Here is a tiny trained network, its code and every weight. The questions are about switching its units off for an input and a class, where a switched-off unit gives its printed mean instead of its output.

import numpy as np


def w(rows, s, z=0):
    codes = np.array(rows[::2]) - 128.0
    scale = np.full(codes.shape[1], s)
    scale[-1] = z or s
    return codes * scale


def f(y):
    return y / 2 * (1 + np.tanh(0.7978845608 * (y + 0.044715 * y**3)))


def log_softmax(a):
    a = a - a.max(-1, keepdims=True)
    return a - np.log(np.exp(a).sum(-1, keepdims=True))


def net(x, mask):
    res = np.array(x, float).reshape(1, 5) / 4 @ E
    y = f(res @ A[0][:, :-1].T + A[0][:, -1])
    res = res + np.where(mask, y, B[0][:, -1]) @ B[0][:, :-1]
    return log_softmax(res[-1] @ U[:, :-1].T + U[:, -1])


A, B = {}, {}
E = w([
[130,224,2,5],'x0',
[123,128,123,131],'x1',
[252,27,4,130],'x2',
[15,4,143,30],'x3',
[128,127,128,128],'x4',
],0.0091)
A[0] = w([
[128,202,109,118,173],'neuron 0',
[186,78,99,121,179],'neuron 1',
[124,100,147,129,94],'neuron 2',
[143,99,121,120,147],'neuron 3',
[161,167,113,120,92],'neuron 4',
[94,69,146,159,127],'neuron 5',
[109,94,160,126,240],'neuron 6',
[142,183,105,131,201],'neuron 7',
[131,103,135,137,118],'neuron 8',
[89,147,131,143,114],'neuron 9',
[130,93,146,129,97],'neuron 10',
[108,134,161,121,255],'neuron 11',
[135,89,123,135,111],'neuron 12',
[100,124,95,35,46],'neuron 13',
[174,133,166,250,195],'neuron 14',
[128,159,104,139,79],'neuron 15',
[175,74,77,138,185],'neuron 16',
],0.02,0.0082)
B[0] = w([
[164,159,145,190,189],'neuron 0',
[119,124,63,91,202],'neuron 1',
[157,103,118,122,143],'neuron 2',
[117,115,109,107,149],'neuron 3',
[188,121,94,112,162],'neuron 4',
[184,55,148,124,180],'neuron 5',
[115,92,188,120,192],'neuron 6',
[165,171,124,174,187],'neuron 7',
[121,98,122,107,139],'neuron 8',
[142,122,147,139,155],'neuron 9',
[146,66,100,128,145],'neuron 10',
[137,130,197,141,192],'neuron 11',
[113,76,97,108,146],'neuron 12',
[57,216,130,118,190],'neuron 13',
[29,194,112,82,250],'neuron 14',
[151,111,110,130,143],'neuron 15',
[141,121,7,54,212],'neuron 16',
],0.014,0.022)
U = w([
[59,197,182,129,255],'0',
[67,165,80,75,74],'1',
[161,74,214,131,86],'2',
[174,51,106,83,111],'3',
[204,165,144,254,143],'4',
[254,156,77,108,55],'5',
],0.014,0.0045)

Each question gives the input, the list of numbers given to net, and the class t.
The units are the neurons (one row each of A and B). Each row of codes is followed by its name. A weight is (code - 128) times the scale printed after its matrix; where a second scale follows, it is the last column's (A, B and U).
mask holds one flag per neuron, in row order. A switched-off neuron (its flag False) gives its mean, the last column of its row in B, instead of its output. The means were averaged over made-up inputs and are rounded, as every weight is.
A unit's drop is (log p(t) with every unit on - log p(t) with that unit switched off) / (log p(t) with every unit on - log p(t) with every unit switched off).
The circuit of an input: a set's keep is (log p(t) with only the set's units on - log p(t) with every unit switched off) / (log p(t) with every unit on - log p(t) with every unit switched off). Starting from the 12 units with the biggest drops (on a tie, the unit counted first), units are removed one at a time, each time the one whose removal leaves the highest keep (on an exact tie, the one counted first), for as long as the keep stays at least 0.8.
circuit, biggest first: the units of the circuit, biggest drop first
unit that matters most: the unit with the biggest drop
k most important neurons: the k neurons with the biggest drops, biggest first
drop when u is switched off: that unit's drop, to one decimal
input [-4,4,1,1,-7], class 3: circuit, biggest first => (neuron 13)
input [-3,7,-4,1,6], class 2: 2 most important neurons => (neuron 13; neuron 5)
input [-2,4,0,-1,-5], class 0: 2 most important neurons => (neuron 16; neuron 1)
input [6,-8,-1,-1,0], class 4: 2 most important neurons => (neuron 14; neuron 16)
input [0,-6,-5,-1,-1], class 0: 2 most important neurons => (neuron 5; neuron 4)
input [-8,-4,-7,1,-8], class 2: 3 most important neurons => (neuron 5; neuron 13; neuron 6)
input [-2,-7,-2,-7,3], class 0: 2 most important neurons => (neuron 14; neuron 16)
input [1,-4,-4,-4,-3], class 4: 2 most important neurons => (neuron 0; neuron 13)
input [6,4,-1,-7,5], class 4: 2 most important neurons => (neuron 0; neuron 16)
input [3,4,2,-1,6], class 5: drop when neuron 14 is switched off => 0.9
input [-8,1,5,-6,3], class 1: drop when neuron 14 is switched off => 0.9
input [0,5,-4,2,-6], class 2: drop when neuron 14 is switched off => 0.6
input [0,-4,-4,5,-2], class 2: drop when neuron 14 is switched off => 0.5
input [0,8,-3,-2,7], class 0: unit that matters most => neuron 5
